Here is a tiny trained network, its code and every weight. The questions are about switching its units off for an input and a class, where a switched-off unit gives its printed mean instead of its output.

import numpy as np


def w(rows, s, z=0):
    codes = np.array(rows[::2]) - 128.0
    scale = np.full(codes.shape[1], s)
    scale[-1] = z or s
    return codes * scale


def f(y):
    return y / 2 * (1 + np.tanh(0.7978845608 * (y + 0.044715 * y**3)))


def log_softmax(a):
    a = a - a.max(-1, keepdims=True)
    return a - np.log(np.exp(a).sum(-1, keepdims=True))


def net(x, mask):
    res = np.array(x, float).reshape(1, 4) / 4 @ E
    y = f(res @ A[0][:, :-1].T + A[0][:, -1])
    res = res + np.where(mask, y, B[0][:, -1]) @ B[0][:, :-1]
    return log_softmax(res[-1] @ U[:, :-1].T + U[:, -1])


A, B = {}, {}
E = w([
[132,81,149,199,198,58,24,70,110,68,64],'x0',
[61,183,166,175,114,122,124,48,134,228,48],'x1',
[141,38,166,147,106,70,124,156,154,191,120],'x2',
[208,154,176,212,71,145,127,158,254,178,112],'x3',
],0.0098)
A[0] = w([
[111,138,88,107,78,173,191,167,139,161,184,105],'N1',
[147,102,95,78,81,145,187,192,121,149,153,75],'N2',
[174,186,158,180,109,150,91,103,181,147,59,213],'N3',
[116,88,121,96,162,97,166,153,81,103,129,156],'N4',
[122,135,148,198,97,149,110,166,171,127,61,36],'N5',
[120,123,99,74,134,112,149,105,90,106,170,167],'N6',
[194,142,131,138,81,178,158,132,152,124,161,130],'N7',
[108,132,167,131,149,91,71,76,141,158,81,143],'N8',
[26,185,93,96,176,174,117,75,61,114,93,247],'N9',
[133,85,140,121,100,125,159,155,131,117,133,2],'N10',
[120,166,97,111,133,124,142,98,141,102,157,21],'N11',
[133,216,129,119,66,193,203,137,140,177,125,159],'N12',
[76,168,133,112,63,184,226,119,131,199,112,220],'N13',
[136,160,61,103,139,177,139,147,100,57,183,246],'N14',
[110,157,117,122,84,149,208,148,129,140,149,93],'N15',
[102,88,108,109,195,65,112,147,98,130,127,83],'N16',
[118,173,95,136,162,156,128,131,95,117,146,44],'N17',
[95,116,158,172,143,83,56,50,124,153,3,183],'N18',
[123,104,116,102,90,132,132,123,134,182,170,61],'N19',
[81,154,97,135,159,103,117,68,88,109,133,155],'N20',
[98,125,67,79,117,104,162,147,99,102,190,122],'N21',
[151,146,54,74,185,183,133,140,98,64,166,121],'N22',
[144,181,120,127,92,176,150,165,180,153,133,228],'N23',
[117,75,113,132,152,97,79,130,139,83,145,127],'N24',
],0.011,0.0035)
B[0] = w([
[121,102,136,86,223,151,99,130,156,156,167,202],'N1',
[116,107,180,149,142,77,107,130,157,174,142,189],'N2',
[142,86,187,170,138,85,118,166,153,169,172,215],'N3',
[142,101,141,137,154,144,138,161,150,77,117,188],'N4',
[160,104,154,142,128,90,135,157,136,112,165,177],'N5',
[177,134,116,153,108,121,114,162,140,121,148,195],'N6',
[91,110,109,118,93,110,175,116,131,145,161,182],'N7',
[130,153,151,200,135,107,141,119,125,113,80,191],'N8',
[103,179,66,102,154,179,186,151,89,36,106,254],'N9',
[108,145,151,149,155,146,166,138,163,129,107,136],'N10',
[139,126,98,119,134,116,113,121,108,122,115,145],'N11',
[56,115,64,94,48,98,115,63,112,165,110,220],'N12',
[66,149,106,111,53,64,117,14,82,170,120,226],'N13',
[120,156,105,116,43,56,133,106,82,128,132,233],'N14',
[126,124,107,78,179,147,94,110,115,145,150,181],'N15',
[52,160,80,141,130,147,152,134,147,99,99,185],'N16',
[119,143,95,118,135,122,101,130,90,104,130,159],'N17',
[133,173,172,249,167,135,131,105,123,128,77,247],'N18',
[142,133,146,111,118,113,102,106,134,148,138,149],'N19',
[100,178,91,142,125,177,169,135,125,101,104,199],'N20',
[179,128,138,147,103,87,123,144,123,132,166,200],'N21',
[147,165,114,149,70,89,137,116,53,94,153,231],'N22',
[93,105,129,100,111,85,154,106,137,158,142,200],'N23',
[95,136,92,150,89,125,148,126,112,105,100,187],'N24',
],0.011,0.016)
U = w([
[104,91,91,119,130,198,121,167,177,110,102,111],'0',
[112,156,139,161,199,213,147,146,152,104,81,107],'1',
[191,100,168,131,125,117,126,201,178,149,199,148],'2',
[222,124,176,163,164,135,77,152,149,160,134,89],'3',
[115,160,135,174,108,98,134,91,98,140,117,171],'4',
[139,158,86,83,117,156,138,148,84,76,151,139],'5',
[99,120,120,53,114,134,122,87,138,194,158,124],'6',
[212,153,179,38,189,250,61,87,122,117,118,2],'7',
],0.013,0.0096)

Each question gives the input, the list of numbers given to net, and the class t.
The units are the neurons (one row each of A and B). Each row of codes is followed by its name. A weight is (code - 128) times the scale printed after its matrix; where a second scale follows, it is the last column's (A, B and U).
mask holds one flag per neuron, in row order. A switched-off neuron (its flag False) gives its mean, the last column of its row in B, instead of its output. The means were averaged over made-up inputs and are rounded, as every weight is.
A unit's drop is (log p(t) with every unit on - log p(t) with that unit switched off) / (log p(t) with every unit on - log p(t) with every unit switched off).
The circuit of an input: a set's keep is (log p(t) with only the set's units on - log p(t) with every unit switched off) / (log p(t) with every unit on - log p(t) with every unit switched off). Starting from the 12 units with the biggest drops (on a tie, the unit counted first), units are removed one at a time, each time the one whose removal leaves the highest keep (on an exact tie, the one counted first), for as long as the keep stays at least 0.8.
circuit, biggest first: the units of the circuit, biggest drop first
unit that matters most: the unit with the biggest drop
top k neurons: the k neurons with the biggest drops, biggest first
drop when u is switched off: that unit's drop, to one decimal
input [-1,-5,8,-7], class 2: unit that matters most	N9
input [-3,3,2,-4], class 6: circuit, biggest first	N18, N22
input [-3,-2,0,-3], class 5: top 2 neurons	N18, N3
input [6,4,-1,2], class 1: top 2 neurons	N13, N14
input [-1,-5,3,4], class 2: top 2 neurons	N13, N12
input [2,-8,8,-7], class 5: top 2 neurons	N18, N16
input [-8,-4,6,-8], class 6: top 3 neurons	N13, N3, N14
input [-5,-4,8,-1], class 2: top 2 neurons	N12, N2
input [0,-5,7,-2], class 2: top 2 neurons	N9, N13
input [3,-1,1,-1], class 1: top 2 neurons	N13, N14
input [-3,8,-6,6], class 6: drop when N12 is switched off	0.2
input [2,-5,5,-4], class 5: drop when N18 is switched off	0.4
input [7,-1,7,4], class 3: drop when N13 is switched off	0.2
input [-2,7,-7,-8], class 5: circuit, biggest first	N9
input [-4,6,-3,-4], class 5: drop when N3 is switched off	0.1
